After every row comes roughly how far along a hidden order it lies, from 0 to 30.
[-12 -23 -35  -4  33   0  25  -6  -9 -63 -54 -27   7  -7 -38  12 -25 -31
 -14  -7  25  19  20   1 -17  16 -15  -7  15   1  29   4  -9 -12  65 -29
 -24  75  14  34 -43]
17
[ -3 -16 -38   5  17   9  26  17 -16 -44 -50   0   6  -4 -45  -1 -17 -24
   0  -2   8  17   2 -15 -14  11 -16  -2   7  -3 -12  -3  -7  -7  53 -16
 -28  33  19 -16 -60]
16
[-14 -23 -40  -2  26  10  29  -3 -19 -61 -67 -22   5  -7 -44  14 -26 -18
  -5   1  26   8  12   2 -15  18 -18 -15   5   7  20  22 -14  -8  68 -29
 -28  76   7  13 -59]
19
[ -4  -4  -2 -11   7 -10   9 -24   3 -13 -13 -14   6  -4   1  12 -11  -4
 -12  -2  13   2   0  10   1   4   0  -7   1   4  29   2   1   0   6 -17
   0  25  -3  44  33]
1
[ 24   2   9   9  15   8 -18   3   5   1  11   2 -10 -12   6  -2   5  -7
  19   0   5  14   3  28   6  12   0  17  15 -19  34 -14   0 -10   4   7
  13  -1  18  19 -28]
0
[ 13   6  -4  -3  -6  10   5  -8 -10  -4 -34   2   8 -11 -10   8  -8   4
   8  11  11  -4 -30  28  10  12  -4  -8  -1   3  12   7  -2   0   3 -12
  -2   3   9  12   1]
4
[-10 -25 -36  -1  67 -10  42 -11  28 -47 -58  11 -26 -42 -57  17 -21 -36
 -10  15  25 -11  -5  -2 -24  38  -5   4  -2  -9  83 -16 -17 -36  60  -3
 -20  41  59  20 -82]
30
[-20  -7  19  -3  19  -3   2 -18  -4  13 -19  30  17 -38  28   0  16  21
  -7   7   1  40  30  53  -9  20   7  -6   0  23  42  26  13 -14  13 -36
  -1 -14  -9  46   1]
15
[  9 -15 -62  28  35   2  42  -8 -41 -28 -49   4  11 -25 -41   2 -19 -23
   3   8   1  37 -16 -11  -8  23 -25   0 -16 -17 -10   3 -12  12  56 -16
 -39  19  15  -1 -68]
27
[  8 -23 -50  14  37  -8  36  -6 -24 -46 -42  -1   5 -22 -40   6 -19 -27
  -3  -3  16  30   2 -16  -9  21 -20   4   1  -7   6  -9 -10  -2  60 -26
 -33  45  10  31 -47]
23
[  2 -26 -40  10  32  27  22   6 -26 -59 -62 -18  -4 -11 -47  19 -22 -11
  14   8  35  13  13  27 -11  27 -22 -12   6   1  29  36 -25 -15  77 -27
 -16  82  11  -4 -96]
25
[-17 -10   2  -5  20   2   7 -22  -7  12 -25  35  17 -45  22   3  14  24
   4  11   3  37  21  62  -9  24   6 -10  -5  18  50  31  16 -11  10 -35
  -3 -13 -14  43 -13]
14
[-14 -19 -29  18   1  17  19  32 -23 -50 -51 -23   6   6 -43   0 -14 -15
  -3   2  19  -4  16 -15 -13  14 -17  -8   5  16 -21  33 -23 -11  65  -9
 -31  66  15 -46 -87]
24
[ -5 -17 -25  14   9  21  17  39 -20 -61 -43 -16  -7  15 -45   0 -13 -15
   6   3  18   7  21  -8 -17  17 -19   3  10   9  -7  29 -25 -14  64 -10
 -30  60  24 -36 -89]
26
[ -2 -17 -24  18  14  17  11  28 -17 -52 -43 -22   1  -2 -41   0 -14 -24
   1   0  21  11  19  -4 -12  21 -17   2  14   3   0  17 -19 -16  64  -8
 -24  64  23 -25 -89]
21
[  4  -6  -2  -1  18   5   2 -17  -2  -1 -10   8   1 -24   8   6   2   5
  14   3   7  19   6  36  -2  17   1   1   1  -5  44   6   6  -5   9 -13
   6   0  -3  35  -6]
3
[ 17  -7 -12   1  31   8   2 -13  -1 -16 -12  -5  -9 -22  -9   8  -6 -12
  18   0  15  18   6  31   0  17  -7   7  12 -18  49  -7  -1 -10  23 -11
   4  24  11  37 -29]
4
[ 13 -10 -32  -3  21  27  15   0 -21  -8 -36  20 -10 -18 -31   8  -9   3
  35  14   8   7 -17  29  -3  16 -14 -10  -8 -14  16  12  -3  -5  35 -11
  -9   6   3 -14 -67]
6
[   4  -20  -31   10   28   24   20   18  -21  -62  -51  -20  -13   -4
  -43   11  -18  -13   18    6   26   13   17   25  -14   28  -21    0
    9    1   28   36  -24  -16   68  -19  -23   78   20   -7 -100]
25
[-23 -22 -49  -4  24  -9  39  12  -2 -39 -57 -13   6 -11 -47   6 -22 -27
 -24   4   8  -5   8 -17 -17  10  -8  -7  -1   0  -1  -2 -10 -10  53 -15
 -31  44  16 -16 -50]
20
[-20 -19 -40   5  28 -18  30  18  10 -39 -38 -27   3 -13 -41   0 -17 -41
 -32  -1  11  -3  22 -17 -14  11  -3  10  10  -8  13 -20 -11 -18  51  -2
 -25  48  31 -15 -52]
22
[ 13   8  21   6 -12  -8 -15   2  10 -19 -12 -25  18  -3   1  -1  -6 -18
 -19  -5  13   7  -7  15  13  12   4  14  27   3  18 -17  -2 -11  -4  -7
   3   9  31  37  33]
6
[-14 -12  -5  -1   5   2   7 -14  -5   8 -14  23  17 -32   9   0   6  14
   7   4   3  26  11  34  -8  16   5  -6  -5  11  29  23  12  -3   5 -21
  -1 -12 -13  22  -1]
7

New part:
[ 38  23  23  21   7 -41 -26  37  15  24  30 -21  -9  18  14 -46  -9   9
   2   2 -31 -28  23  28   5 -21 -17 -10  23 -24 -11 -34  17  19   0  -3
  -7 -20 -19  28 -13  -4 -21  18 -68 -33   7  -4 -15   8   1  38 -25 -33
 -12  21 -14  29   1   9   4 -21 -30  24 -22   2  -5  -6  19  -3  38 -14
 -18 -19  16  37   3  12  24 -22  10   9 -13  21  48 -12   3   0 -40  28
   5   1 -28   5  -6   9  -3  -1 -20  34  -4   4  13 -17 -15  20   7 -17
 -20  14 -10 -30  -8 -13   4  -3 -10  -5 -20 -13   9]
25
[ 22  30  26  29   2 -38 -27  39  20  16  34  -5 -21  19   2 -26  -9  24
  -8   4 -31 -30  23  31  -2 -22 -16  -3  19 -25   1 -30  17  13  17   1
   3 -17 -18  21 -16   2  -8  21 -84 -30   6   3 -17   1   8  39 -18 -40
  -7  36 -23  15  -2  18   2 -19 -19  33 -20   8  -2  -1  12   5  17 -13
 -25 -24  16  44   3  17  23 -23   7  17 -11  21  35 -10   5  -6 -28  41
   4  -3 -32 -15  -1   6  -3   2 -25  28   2   1  14 -15 -19  20   1   0
 -26   7   1 -18  -4  19   1  -1  -1  -9 -11 -23  11]
29
[-20 -32 -13   1 -24   1   1 -12  -9  -8  23 -20 -19 -22   8 -16  41 -66
  -3 -23  19  19   8 -20 -14  -3  13   4 -67 -14   5  23 -14  40  -2  45
 -36  -2 -19 -27   2  -3 -20  23  29  21  52  -3  12  -2   4  12  11  -3
  11 -16  21  15 -33 -22  24  18   5 -52  17  -5  -4  -3 -27  -8  28  24
 -17  -9   0 -33   8  -1 -10  27  15   3  18  -9  34   4 -12   7  11   3
 -41   1 -25  14  31 -13 -11  17  35  -9   2 -35  12   2 -22  -6  16 -19
   9 -20 -11 -10 -25 -37 -11  40 -29  64   2 -12  -6]
1
[ 41  -9  12  -2   2 -53 -21  25   6  18  42  11  -6   6  16 -37  -1 -17
  26  -7  -7 -22  19  41  -7 -14 -19  -7  -3 -41 -22 -23  12  31 -27  -3
 -34 -18 -16  25 -13 -12 -47  16 -37 -16  25 -20   2   6  -3  30 -29 -34
 -11  -9  18  45  -4  -4   8 -17 -35  -2 -17 -15 -13  -9  11  -8  58 -10
  -4  -7  22   9   4   4  12  -5   7  -1   7  20  44   0  -3   8 -32  -7
   2   0 -35  29   3  14 -14   4   2  34  -7  -9   4 -17 -12  10  15 -39
  15   7 -20 -33  -8 -21   3   6 -27  14 -24   0   4]
13
[ 33 -24   1  -3  -2 -43 -14  16   4   4  34   9  -5  -2  18 -37   6 -44
  26 -19  -6 -15  21  34 -10 -16 -13  -9 -18 -34 -26  -8   4  31 -38  15
 -36  -7 -15  15 -11 -10 -48  30 -23  -3  22 -20  10   9  -6  29 -19 -22
 -10 -15  32  50  -8 -12  16 -11 -30 -18 -22 -15 -10 -17   4  -7  52  -5
  -5  -4  18 -15   7  -6   8  18   1  -6  16  15  51  11  -9  11 -29 -11
 -11   6 -29  37  13   4 -15   7  24  31  -8 -26   8 -15  -8   8  18 -38
  23  -6 -21 -32 -18 -35   0  14 -29  39 -24   6   2]
6
[ -1 -26 -16  -6 -15 -17  -5  -5  -1  -6  21 -13 -12 -20  16 -23  36 -61
  21 -29  17   4  11   8 -14   7   2   2 -57 -24  -7  25 -11  40 -22  39
 -39  -1 -12  -5  -7 -10 -34  21  19  17  39  -8  14   2  -2  17  -3  -6
   0 -31  41  36 -24 -22  23   6 -17 -47   1 -15   5  -8 -17 -12  38  13
 -12   1   3 -36  -2 -13 -10  29   8   4  25  -3  48   8 -11  12   0 -11
 -35  11 -35  30  30 -10 -12  17  40   4   1 -40  13  -2 -18  -5  20 -28
  16 -19 -18 -13 -25 -46 -11  29 -32  61 -12   0 -11]
0
[ 35   9  21  13   7 -44 -28  43  13  19  36   9 -11  19  17 -56  -6  -5
  16   2 -29 -27  27  43  -4 -16 -20 -10  15 -31 -21 -23  14  25 -21  -6
 -19 -15 -14  27 -12  -6 -28  24 -62 -26  15 -11  -3   7  -4  30 -26 -38
 -12   8   1  38  -1  -1   2 -23 -33  23 -35  -6  -8  -6  24 -11  54 -17
 -12 -17  20  13   4   8  19  -7   0   3  -1  26  47  -4   2   4 -33  12
   7   4 -36  22   3   4 -10   2 -11  38  -6  -1   7 -30 -10  15  10 -29
   2  11 -14 -33  -5  -7   3   4 -21  19 -33  -6  10]
19
[ 22 -28  -6  -8  -9 -23  -8   3   0  -2  31  -4  -4 -10  20 -31  26 -66
  25 -21   4  -4  21  19 -13 -11  -7  -3 -55 -30 -14   9  -6  34 -36  27
 -40  -5  -9   6  -6  -8 -42  25  15  10  33 -18  11   5  -4  29 -15 -26
  -9 -31  29  44 -18 -23  18  -3 -21 -34 -12 -21  -4  -6  -4 -16  64   4
  -5  -1  12 -22   4  -2   3  23   7   0  22   6  48  12  -8  13 -19 -10
 -27  11 -45  40  23   2 -13  12  39  19  -7 -21   9 -10 -19  -2  17 -35
  27 -13 -21 -26 -23 -41  -3  26 -35  56 -16   2  11]
1
[  3  39  23  36  -2 -25 -18  30  16  19  30 -17 -24  18   2 -10   0  26
 -30  -1 -29 -15  16   8   1 -17  -3   3  18  -7   8 -30  17  13  36   4
  15 -21 -21   7 -10   6   8  18 -71 -32  19  12 -19  -1  10  40  -7 -29
   2  33 -34 -10  -1  19  10 -14  -6  28   2  19  -1   4   0  10   4  -3
 -32 -25  10  50   8  24  15 -25  24  18  -6  16  40 -23   8  -7 -18  44
  -2  -4 -25 -33   1  -2   0   7 -30  19   6  -7  19  -6 -24  16  -2  11
 -37   5   9 -12  -7  18  -5   5   8  -5   1 -33   7]
30

[ -8 -21   7 -86 -14 -45  30 -12   1  63  19 -10  22  -2   9  -7  -4  43
   1 -15   8 -30  -9  -2  -8 -81  23  -6   5  12 -21  -1 -15  16  -4  47
  -7 -10]
24
[-34  17   2  45  11  10 -29  -2  -2  -7   2  -5 -19  -9  -2 -17 -18 -16
 -11 -18 -17  30 -24  -6   5   7  41 -15  22  -1  29  -1  51  -6  34  62
   1  -4]
4
[  4 -37  14 -80   4 -48  47 -15  40 100  24 -24  35  -7  13 -12  14  25
  18  -4  29 -35  -7   8 -29 -50  53  -7 -16  25 -33  18 -17  21   2  50
 -36 -22]
21
[  -1  -30   10  -91    2  -43   49  -28   18   86   19  -11   25   -4
   10  -18   -1   34  -15  -18   17  -32  -22   -3  -13 -100   65   -8
    4   22  -14    1  -15    8   -1   40  -17  -19]
19
[ 17 -28  14 -86  10 -21  38 -25  16  69  14 -22  27 -11  14 -14  -5   6
 -19  17  10 -38 -18  -4 -28 -96  94  -6  -4  30  -3  33 -11   6 -16  -3
 -27 -28]
3
[ -3  -6   9 -35 -34 -41 -14  19  -3  43  15 -27  26   0  11   7   1  17
  45  15   5 -13  20   9 -20   7 -21 -10 -13  -5 -35  13 -18  35  -1  46
 -13  -6]
26
[-24  25  -6  27  -6   4 -24   9 -30 -21  -2   0 -12 -21  -1  -8  -6   1
   2 -17 -25  24 -11  -3  30  10 -20 -13  18 -18  15 -27  37   7  28  41
  18   5]
17
[  3  -7  13 -78 -29 -43  -7  12 -17  58  19 -33  20  -8  19   1  -5  31
  20  21  -2 -26   9   3 -10 -54   1 -11  -9   1 -28  19 -20  40  -5  40
 -14 -10]
24
[-33  25  -4  26 -15  -6 -26  13 -12  -5   3 -12 -11 -10   3  -8  -1   7
  28 -29 -16  32 -11   0  18  32 -24 -22  16 -16   7 -32  36  13  41  65
  10   6]
21
[  7 -34  18 -80   4 -34  29 -17  25  81  19 -21  27  -8  15 -15  -6  11
  -6  21  14 -35 -11  -1 -36 -91  86  -5  -4  27  -9  41 -12  15  -9  28
 -32 -24]
8
[-25   7  -2  37  26  27  -7 -18  17  -9  -1   3 -26 -14  -6 -16  -7 -31
 -29 -26 -11  25 -30  -7   1   3  74  -7  21  10  41 -10  45 -20  24  26
  -1 -10]
0
[-24   3   0  -5  21   1  13 -20  -6  21   7  -8  -9 -15  -4 -23 -12  -9
 -40 -27 -12   3 -33 -10   9 -51  59  -8  23   2  30  -9  38 -10  16  40
   5 -14]
8
[-10 -21   3 -34  -3 -27  31 -17  51  53  12   7   8  11   2  -6  12  16
  24 -38  34 -12  -5   4 -28   0  30  -5   1  23 -27 -13 -14  -2   5  28
 -14  -4]
23
[-19  33   4  17  -1  18 -36   2 -36 -21   1 -17 -10 -18   6 -11 -19 -10
 -22   4 -31  25 -20 -10  23 -28  34 -14  18  -8  28   3  49   7  21  30
   7   2]
4
[  0 -30   9 -68 -11 -51  36  -5  16  73  17 -17  28  -2   9  -4  10  41
  19  -3  20 -39   5   7 -15 -51  20   0  -6  15 -40   6 -34  27   3  47
 -19 -10]
27
[-13 -18   9 -49   2 -32  27 -23  32  65  19  -4  15   3   7 -17  -6  20
  -6 -22  20 -19 -18  -4 -27 -66  68  -7   8  23 -13  11 -12  -8  -1  44
 -17 -15]
16
[-17   8  -3  13  14   8   6 -17   2  15   2  -4 -10 -10  -7 -18  -4 -18
 -30 -33  -4   1 -26  -8   5 -25  50  -3  14   1  23 -12  27 -17  15  25
   5 -15]
11
[-25  20  -2  16 -37 -13 -34  12   3  10   7  -2  -2   2  -2   4  11  -2
  49 -40   5  23   4   7  -8  47 -17 -13   1 -15 -18 -22   1  -1  17  43
  -1   5]
27
[-21  15   3   3   9   7 -13  -4 -29  11   5 -16  -4 -21   3 -18 -14  -4
 -32  -6 -26  12 -26  -7  23 -50  36 -12  19  -8  24  -2  45   9  23  50
   5  -9]
8
[-29   8  -1   8  16  -1  13 -17  11  33   8 -12  -9 -15  -3 -25  -3 -18
 -25 -41  -5  11 -34  -7   5 -19  73 -12  19   5  22 -17  45 -12  27  52
  -1 -16]
10
[-19  33   6  30   1  13 -41  12 -19   4   3 -21  -6 -17   5 -12 -10 -16
   5   9 -27  22  -9  -1  11  12  18 -13  11  -8  14  11  43  16  28  53
  -5  -1]
6
[-23  24   1 -35 -37 -19 -13   0 -14  34  14 -17   7 -12   8  -7   9   9
  29 -41  -1  15 -18   0   7 -21  18 -25   8 -11  -9 -31  15   4  26  46
  -2  -5]
27
[-26   8  -6  32 -10  -8  -7   0  25  14   4  -5  -7   1  -6  -8   8 -18
  29 -43   9  16 -23   3 -15  42  22  -9   5  -2   0 -17  16 -11  20  47
  -3  -6]
18
[-14  12   8   5   8  -1 -12   6 -14  11   4 -21  -1 -18   4 -10  -9  -7
 -19  18 -19  -2  -7   0   8 -18  26  -2   6  -3  12  20  27  19  16  38
  -8  -8]
6
[-20   2   3  35  25   1   7  -8  20  20   1  -9  -5  -6  -5 -17  -5 -19
 -18 -16   1  -2 -17  -3 -13   4  55  -1   8   8  13  10  26 -10  14  37
  -5 -10]
7
[-31  -3   2  -7 -44 -35 -29  16 -14  17  15 -11   5   1  -3   4  -4  20
  40 -22  -1  16   9   8  -5  20 -33  -9   3 -23 -15  -8   9  20  20  83
  -1   2]
30
[-21   2   0  -7 -38 -14 -32  13 -24  -3   9  -1   1  -2   1   6  -4  17
  22 -20 -11  23   4   3   8  -1 -27 -10   6 -23  -4 -21  10  16  14  49
   7   5]
27
[-30  36   2  46  -5  10 -54  16 -27 -23   0  -7 -16  -6   0 -10 -23  -8
   5   0 -26  31  -8  -5  14  23   1 -15  16 -16  21   6  44   7  27  56
   8   5]
9
[-29  27  -1  13 -24 -10 -26  12 -22 -12   8  -6  -7  -7   4  -1   3  15
  21 -29 -13  32  -7   1  21  18 -29 -15  13 -18  -4 -35  26   8  32  51
   9   8]
26
[-19  12  -5   6  -6  -2   6  -2  -9   7   3  -7  -7 -10  -3 -11   1  -6
   2 -29 -10  14 -16  -3  10  -2  12 -11  10  -9  19 -25  28  -2  20  33
  10  -3]
17
[  2 -38   8 -86  -2 -48  51 -18  16  76  17 -11  27  -4   8  -8   6  48
  -4  -8  18 -38  -8   3 -14 -81  34  -1  -2  17 -24   0 -24  16  -1  33
 -15 -15]
25
[-12   4  -1 -43 -31 -29   1   5   2  44  12  -4  13   2   3  -2  10  16
  41 -29   9  -2   1   4  -9  -6  -2 -12   0  -4 -26 -13  -9   7   6  48
  -4  -3]
29
[-29  15  -3  26 -31 -16 -39  14  -2  -2   6   0  -7   2  -2   5   5   5
  40 -47  -2  30   7   7   0  39 -30 -12   5 -19  -9 -24  12   5  22  53
   3   9]
26
